Here is a tiny trained network, its code and every weight. The questions are about switching its units off for an input and a target symbol, where a switched-off unit gives its printed mean instead of its output.

import numpy as np


def w(rows, s, z=0):
    codes = np.array(rows[::2]) - 128.0
    scale = np.full(codes.shape[1], s)
    scale[-1] = z or s
    return codes * scale


def f(y):
    return y / 2 * (1 + np.tanh(0.7978845608 * (y + 0.044715 * y**3)))


def softmax(a):
    e = np.exp(a - a.max(-1, keepdims=True))
    return e / e.sum(-1, keepdims=True)


def log_softmax(a):
    a = a - a.max(-1, keepdims=True)
    return a - np.log(np.exp(a).sum(-1, keepdims=True))


def net(x, mask):
    ids = ['γθμξσφ'.index(c) for c in x.split()]
    T = len(ids)
    res = E[ids] + P[:T]
    u = 0
    for l in range(2):
        q, k, v = (res @ M[l].T for M in (Q, K, V))
        z = softmax(np.where(np.tri(T) > 0, q @ k.T / 2**0.5, -1e9)) @ v
        res = res + np.where(mask[u], z, O[l][:, -1]) @ O[l][:, :-1]
        u += 1
        y = f(res @ A[l][:, :-1].T + A[l][:, -1])
        res = res + np.where(mask[u : u + 12], y, B[l][:, -1]) @ B[l][:, :-1]
        u += 12
    return log_softmax(res[-1] @ U[:, :-1].T + U[:, -1])


Q, K, V, O, A, B = {}, {}, {}, {}, {}, {}
E = w([
[232,89,150,57,133,75,216,97,102],'γ',
[160,127,81,47,155,29,120,101,136],'θ',
[181,163,185,144,183,84,87,60,176],'μ',
[108,154,98,149,116,137,80,209,249],'ξ',
[145,135,77,133,127,152,194,36,215],'σ',
[157,110,107,223,174,109,135,76,105],'φ',
],0.015)
P = w([
[227,251,109,109,103,165,125,204,93],'0',
[172,127,110,113,93,171,111,135,100],'1',
[154,104,82,125,72,168,82,106,108],'2',
[151,92,92,129,93,153,89,125,111],'3',
[132,130,140,122,153,169,106,135,166],'4',
[116,121,136,124,141,149,105,128,152],'5',
[102,112,130,125,135,126,99,130,138],'6',
[92,116,137,129,133,123,101,129,151],'7',
[93,128,158,144,145,135,112,118,171],'8',
[92,111,148,135,139,104,128,140,146],'9',
[82,109,161,135,128,95,139,144,143],'10',
[100,118,190,150,151,115,171,137,165],'11',
[93,112,166,148,155,89,160,158,156],'12',
[94,106,186,157,135,89,173,161,165],'13',
],0.014)
Q[0] = w([
[144,49,75,148,131,81,73,39,169],'0.h1',
[133,105,71,76,125,255,21,26,46],'0.h1',
],0.0075)
K[0] = w([
[123,96,129,98,85,148,60,193,162],'0.h1',
[253,171,79,94,115,212,51,146,84],'0.h1',
],0.0068)
V[0] = w([
[191,183,63,134,153,155,135,35,97],'0.h1',
[61,120,159,141,117,197,105,254,113],'0.h1',
],0.0073)
O[0] = w([
[139,149,155,174,1,124,133,122,133,211],'0.h1',
[173,132,72,128,136,184,54,105,127,3],'0.h1',
],0.015,0.0034)
A[0] = w([
[104,139,32,129,245,177,32,108,194,96],'0.n1',
[116,180,118,151,146,113,206,144,131,115],'0.n2',
[120,128,91,95,171,49,81,94,172,176],'0.n3',
[172,4,128,169,180,126,171,68,55,107],'0.n4',
[143,112,167,88,187,132,186,152,149,139],'0.n5',
[235,76,100,106,111,112,99,136,104,93],'0.n6',
[171,73,159,188,116,139,124,138,63,113],'0.n7',
[165,40,84,165,96,39,172,110,192,250],'0.n8',
[104,87,132,82,130,108,61,104,98,39],'0.n9',
[51,109,214,108,182,199,59,95,186,115],'0.n10',
[1,95,130,204,65,173,105,150,77,159],'0.n11',
[72,70,144,133,172,196,44,165,144,103],'0.n12',
],0.0069,0.0023)
B[0] = w([
[63,178,212,117,171,169,196,222,131,210],'0.n1',
[122,93,75,147,135,202,101,183,9,162],'0.n2',
[122,141,163,121,91,171,156,195,130,191],'0.n3',
[104,147,122,134,202,181,53,214,137,153],'0.n4',
[82,144,166,86,87,129,107,220,127,169],'0.n5',
[156,162,213,127,53,199,122,204,193,136],'0.n6',
[185,171,130,193,162,102,117,145,248,136],'0.n7',
[3,203,154,109,104,121,45,77,140,254],'0.n8',
[133,147,147,187,97,119,194,139,121,121],'0.n9',
[102,136,64,59,95,101,141,118,154,175],'0.n10',
[173,165,157,232,145,169,160,94,116,142],'0.n11',
[147,198,145,132,254,54,142,165,153,151],'0.n12',
],0.0067,0.0085)
Q[1] = w([
[18,206,238,114,189,102,254,120,120],'1.h1',
[72,40,136,143,206,109,116,142,100],'1.h1',
],0.0077)
K[1] = w([
[3,14,174,166,199,142,115,81,145],'1.h1',
[105,43,109,78,139,51,121,145,254],'1.h1',
],0.0068)
V[1] = w([
[144,132,52,254,158,178,173,130,129],'1.h1',
[200,174,194,187,190,87,94,109,117],'1.h1',
],0.0072)
O[1] = w([
[6,122,159,89,231,124,67,62,62,53],'1.h1',
[34,32,132,159,122,102,222,171,204,253],'1.h1',
],0.011,0.003)
A[1] = w([
[144,116,102,163,105,163,76,72,210,124],'1.n1',
[147,157,104,94,130,123,125,154,176,155],'1.n2',
[255,124,105,142,98,163,94,150,146,83],'1.n3',
[125,131,145,70,154,97,58,131,200,163],'1.n4',
[114,140,80,158,102,65,168,76,105,182],'1.n5',
[161,38,58,127,143,85,196,112,135,3],'1.n6',
[140,140,114,64,139,88,54,133,135,106],'1.n7',
[102,182,119,134,95,150,75,156,192,101],'1.n8',
[146,84,180,131,89,104,170,60,94,113],'1.n9',
[75,42,125,106,142,96,104,95,170,69],'1.n10',
[164,167,102,55,222,148,78,125,118,138],'1.n11',
[84,178,165,162,178,132,172,167,74,97],'1.n12',
],0.0096,0.0065)
B[1] = w([
[151,159,157,95,119,141,174,96,128,158],'1.n1',
[172,75,142,80,167,190,107,88,82,211],'1.n2',
[90,93,80,162,218,114,160,131,43,142],'1.n3',
[106,150,130,164,159,176,131,158,96,233],'1.n4',
[144,58,158,88,140,157,95,140,135,182],'1.n5',
[61,254,151,167,251,55,145,89,12,123],'1.n6',
[162,151,189,178,136,104,160,223,132,138],'1.n7',
[160,163,135,88,142,67,144,106,91,249],'1.n8',
[86,111,125,153,160,169,118,126,101,173],'1.n9',
[181,128,75,160,170,136,157,83,173,187],'1.n10',
[100,153,120,138,77,78,129,105,160,168],'1.n11',
[157,62,105,121,109,107,140,114,120,213],'1.n12',
],0.009,0.011)
U = w([
[117,142,138,99,136,127,158,138,110,4],'γ',
[156,102,108,46,150,40,104,100,108,120],'θ',
[140,108,117,59,77,85,111,169,244,183],'μ',
[116,86,181,41,164,253,39,185,144,150],'ξ',
[35,234,184,89,119,74,90,117,90,100],'σ',
[19,103,102,114,147,126,70,158,115,196],'φ',
],0.0056,0.0038)

Each question gives the input, a string of symbols that net reads in full, and the target symbol t.
The units are the heads (2 rows each of Q, K, V and O) and the neurons (one row each of A and B). Each row of codes is followed by its name. A weight is (code - 128) times the scale printed after its matrix; where a second scale follows, it is the last column's (O, A, B and U).
mask holds one flag per unit, layer by layer, with each layer's heads first. A switched-off unit (its flag False) gives its mean, the last column of its rows in O or B, instead of its output. The means were averaged over made-up inputs and are rounded, as every weight is.
A unit's drop is (log p(t) with every unit on - log p(t) with that unit switched off) / (log p(t) with every unit on - log p(t) with every unit switched off).
The circuit of an input: a set's keep is (log p(t) with only the set's units on - log p(t) with every unit switched off) / (log p(t) with every unit on - log p(t) with every unit switched off). Starting from the 12 units with the biggest drops (on a tie, the unit counted first), units are removed one at a time, each time the one whose removal leaves the highest keep (on an exact tie, the one counted first), for as long as the keep stays at least 0.8.
circuit, biggest first: the units of the circuit, biggest drop first
k most important neurons: the k neurons with the biggest drops, biggest first
k most important neurons of layer l: the k neurons of layer l with the biggest drops, biggest first
input θ ξ μ φ ξ φ μ θ σ σ μ ξ, target σ: 2 most important neurons of layer 1 => [1.n8 1.n5]
input ξ μ μ σ, target ξ: most important neuron of layer 1 => [1.n11]
input ξ μ σ, target ξ: 2 most important neurons of layer 0 => [0.n6 0.n1]
input ξ μ μ θ, target ξ: circuit, biggest first => [0.h1 0.n6]
input θ ξ μ, target θ: circuit, biggest first => [1.h1 1.n3 0.h1 1.n8]
input μ γ θ μ γ, target μ: 3 most important neurons => [0.n8 0.n5 1.n4]
input μ θ θ, target μ: 2 most important neurons of layer 0 => [0.n1 0.n8]
input μ σ μ, target σ: circuit, biggest first => [0.h1 0.n8 1.n12]
input μ φ ξ γ μ σ σ θ ξ σ σ, target σ: circuit, biggest first => [1.h1 0.n8 1.n12]
input ξ μ μ, target ξ: 2 most important neurons of layer 0 => [0.n1 0.n6]
input μ μ θ σ θ γ μ φ σ σ μ μ σ θ, target σ: 3 most important neurons => [0.n8 0.n3 0.n5]
input σ φ μ σ, target φ: 2 most important neurons => [0.n11 0.n1]
input θ μ ξ, target θ: circuit, biggest first => [1.h1 1.n3 1.n8 0.h1]
input ξ ξ γ, target ξ: circuit, biggest first => [0.n6 0.h1]
input θ μ σ θ μ θ ξ μ μ ξ μ γ, target ξ: circuit, biggest first => [0.n4 1.n8]
input σ μ μ, target σ: 4 most important neurons of layer 0 => [0.n2 0.n1 0.n7 0.n12]
input σ μ ξ σ μ ξ σ γ μ φ ξ θ μ ξ, target ξ: circuit, biggest first => [0.h1 1.n2]
input γ θ μ μ ξ φ, target μ: 2 most important neurons of layer 1 => [1.n4 1.n2]
input σ σ σ σ γ ξ μ γ σ φ φ γ μ, target φ: 2 most important neurons => [1.n8 0.n4]
input φ θ σ μ μ ξ φ θ μ σ σ ξ σ, target σ: circuit, biggest first => [1.h1 0.n8 1.n10]
input φ σ φ φ φ ξ, target φ: circuit, biggest first => [1.h1 0.n11 0.n7 0.h1]
input γ μ γ γ, target μ: 2 most important neurons => [0.n8 0.n7]
input θ μ σ ξ, target θ: 3 most important neurons => [1.n3 0.n1 1.n8]
